Here is a tiny trained network, its code and every weight. The questions are about switching its units off for an input and a target symbol, where a switched-off unit gives its printed mean instead of its output.

import numpy as np


def w(rows, s, z=0):
    codes = np.array(rows[::2]) - 128.0
    scale = np.full(codes.shape[1], s)
    scale[-1] = z or s
    return codes * scale


def f(y):
    return np.maximum(y, 0)


def softmax(a):
    e = np.exp(a - a.max(-1, keepdims=True))
    return e / e.sum(-1, keepdims=True)


def log_softmax(a):
    a = a - a.max(-1, keepdims=True)
    return a - np.log(np.exp(a).sum(-1, keepdims=True))


def net(x, mask):
    ids = ['βζθμξστφψ'.index(c) for c in x.split()]
    T = len(ids)
    res = E[ids] + P[:T]
    u = 0
    for l in range(2):
        q, k, v = (res @ M[l].T for M in (Q, K, V))
        z = softmax(np.where(np.tri(T) > 0, q @ k.T / 3**0.5, -1e9)) @ v
        res = res + np.where(mask[u], z, O[l][:, -1]) @ O[l][:, :-1]
        u += 1
        y = f(res @ A[l][:, :-1].T + A[l][:, -1])
        res = res + np.where(mask[u : u + 4], y, B[l][:, -1]) @ B[l][:, :-1]
        u += 4
    return log_softmax(res[-1] @ U[:, :-1].T + U[:, -1])


Q, K, V, O, A, B = {}, {}, {}, {}, {}, {}
E = w([
[135,25,212,143,131],'β',
[135,4,173,53,84],'ζ',
[48,199,99,62,2],'θ',
[132,88,253,186,135],'μ',
[119,137,166,147,122],'ξ',
[124,103,238,182,117],'σ',
[115,67,234,76,74],'τ',
[65,102,44,70,207],'φ',
[140,67,223,188,123],'ψ',
],0.0074)
P = w([
[171,132,168,155,127],'0',
[72,76,201,150,116],'1',
[123,63,78,143,62],'2',
[183,209,111,104,60],'3',
[72,137,182,101,143],'4',
[130,65,78,132,63],'5',
[225,189,110,144,94],'6',
[70,194,146,77,161],'7',
[129,64,79,135,64],'8',
[254,168,89,180,140],'9',
],0.01)
Q[0] = w([
[172,177,109,128,41],'L0H1',
[26,136,145,127,85],'L0H1',
[54,117,12,248,120],'L0H1',
],0.018)
K[0] = w([
[86,130,172,152,73],'L0H1',
[73,158,96,152,165],'L0H1',
[143,82,5,202,72],'L0H1',
],0.024)
V[0] = w([
[29,186,214,101,253],'L0H1',
[112,158,56,125,126],'L0H1',
[178,66,148,77,155],'L0H1',
],0.0059)
O[0] = w([
[54,44,172,253,130,162],'L0H1',
[135,111,236,56,185,28],'L0H1',
[151,88,66,151,127,244],'L0H1',
],0.0057,0.0011)
A[0] = w([
[20,221,176,173,125,80],'L0N1',
[94,173,160,193,210,185],'L0N2',
[195,110,222,200,72,76],'L0N3',
[1,47,246,161,28,6],'L0N4',
],0.01,0.0013)
B[0] = w([
[82,151,101,164,177,170],'L0N1',
[158,109,202,158,164,160],'L0N2',
[140,146,34,69,133,191],'L0N3',
[41,148,83,246,83,255],'L0N4',
],0.013,0.0069)
Q[1] = w([
[120,56,136,185,169],'L1H1',
[6,72,176,75,86],'L1H1',
[109,53,201,98,88],'L1H1',
],0.018)
K[1] = w([
[220,173,104,154,69],'L1H1',
[100,8,176,149,49],'L1H1',
[114,53,102,65,52],'L1H1',
],0.016)
V[1] = w([
[157,254,181,166,86],'L1H1',
[188,167,128,128,95],'L1H1',
[196,44,128,217,176],'L1H1',
],0.012)
O[1] = w([
[113,213,1,149,211,124],'L1H1',
[84,177,87,137,79,10],'L1H1',
[195,28,66,134,94,168],'L1H1',
],0.0093,0.013)
A[1] = w([
[192,188,58,14,10,109],'L1N1',
[183,102,168,79,155,254],'L1N2',
[4,38,84,8,117,71],'L1N3',
[107,213,109,143,132,122],'L1N4',
],0.012,0.0056)
B[1] = w([
[162,190,188,212,158,199],'L1N1',
[66,158,115,85,66,255],'L1N2',
[117,116,145,137,249,197],'L1N3',
[132,59,146,98,134,183],'L1N4',
],0.017,0.0098)
U = w([
[189,80,138,119,115,138],'β',
[171,48,175,158,142,119],'ζ',
[122,162,197,134,164,113],'θ',
[185,95,30,107,102,138],'μ',
[106,119,147,77,3,253],'ξ',
[199,70,48,110,85,148],'σ',
[54,165,70,181,99,30],'τ',
[112,119,115,40,195,143],'φ',
[182,133,55,109,121,189],'ψ',
],0.006,0.0042)

Each question gives the input, a string of symbols that net reads in full, and the target symbol t.
The units are the heads (3 rows each of Q, K, V and O) and the neurons (one row each of A and B). Each row of codes is followed by its name. A weight is (code - 128) times the scale printed after its matrix; where a second scale follows, it is the last column's (O, A, B and U).
mask holds one flag per unit, layer by layer, with each layer's heads first. A switched-off unit (its flag False) gives its mean, the last column of its rows in O or B, instead of its output. The means were averaged over made-up inputs and are rounded, as every weight is.
A unit's drop is (log p(t) with every unit on - log p(t) with that unit switched off) / (log p(t) with every unit on - log p(t) with every unit switched off).
The circuit of an input: a set's keep is (log p(t) with only the set's units on - log p(t) with every unit switched off) / (log p(t) with every unit on - log p(t) with every unit switched off). Starting from all 10 units, units are removed one at a time, each time the one whose removal leaves the highest keep (on an exact tie, the one counted first), for as long as the keep stays at least 0.8.
circuit, biggest first: the units of the circuit, biggest drop first
unit that matters most: the unit with the biggest drop
top k neurons: the k neurons with the biggest drops, biggest first
top k neurons in layer l: the k neurons of layer l with the biggest drops, biggest first
input ξ ζ ξ ζ, target θ: circuit, biggest first -> (L1N1 L0H1 L0N4 L1H1)
input ζ μ ζ τ φ ζ ψ, target ξ: top 4 neurons -> (L0N1 L1N2 L0N3 L0N4)
input σ φ φ φ, target ξ: top 3 neurons in layer 0 -> (L0N4 L0N1 L0N3)
input ξ σ σ φ ζ μ θ ζ φ ξ, target θ: circuit, biggest first -> (L1N1 L1H1 L0N4 L0N3)
input φ φ φ ξ ψ ψ ξ φ σ ζ, target ξ: top neuron -> (L0N1)
input ζ ζ φ ψ, target θ: circuit, biggest first -> (L1N1 L0N3 L0N4 L1H1)
input ζ ξ σ φ θ φ ζ φ ξ, target ξ: top 2 neurons in layer 0 -> (L0N4 L0N1)
input μ μ ξ φ φ σ φ β, target τ: circuit, biggest first -> (L0H1 L0N4)
input ξ φ ξ φ θ, target τ: circuit, biggest first -> (L0N4 L0H1)
input ζ μ μ φ ξ τ ζ φ φ ζ, target ξ: circuit, biggest first -> (L1N2 L0N4 L1N3)
input ζ φ ζ θ ζ ζ ζ φ, target ζ: circuit, biggest first -> (L0H1 L1N2 L1H1)
input μ φ ψ ζ ξ ξ ζ ζ ψ σ, target θ: circuit, biggest first -> (L1N1 L0N4 L1H1 L0N3)
input φ β φ φ φ φ τ, target ξ: circuit, biggest first -> (L1N2 L0N4)
input ξ φ φ σ σ, target τ: circuit, biggest first -> (L0N4)
input ζ τ ξ ψ φ ξ φ θ ζ σ, target φ: circuit, biggest first -> (L0N1 L1H1 L0N3 L1N4)
input φ β ζ φ ξ σ σ, target ψ: top 2 neurons in layer 0 -> (L0N3 L0N1)
input φ θ φ ζ, target φ: top 2 neurons -> (L0N4 L0N1)
input φ θ τ ξ σ ζ φ μ, target τ: circuit, biggest first -> (L0N4 L0H1)
input σ ψ ζ β ξ φ ζ θ θ ζ, target φ: top 4 neurons -> (L0N1 L0N4 L1N4 L1N1)
input ζ φ θ φ μ φ ζ, target σ: unit that matters most -> L0H1
input ξ τ ζ σ ζ ξ σ, target θ: top 3 neurons -> (L1N1 L0N3 L0N4)
input θ θ φ ξ, target φ: top 3 neurons -> (L0N1 L0N4 L1N4)
input φ τ ξ ξ ζ φ φ φ φ θ, target ξ: top 2 neurons -> (L0N4 L1N3)
input φ ζ ζ φ φ θ, target θ: top 2 neurons in layer 1 -> (L1N1 L1N3)
input θ ζ ζ σ σ ξ σ φ σ φ, target ξ: top 4 neurons -> (L0N1 L1N2 L0N4 L1N3)
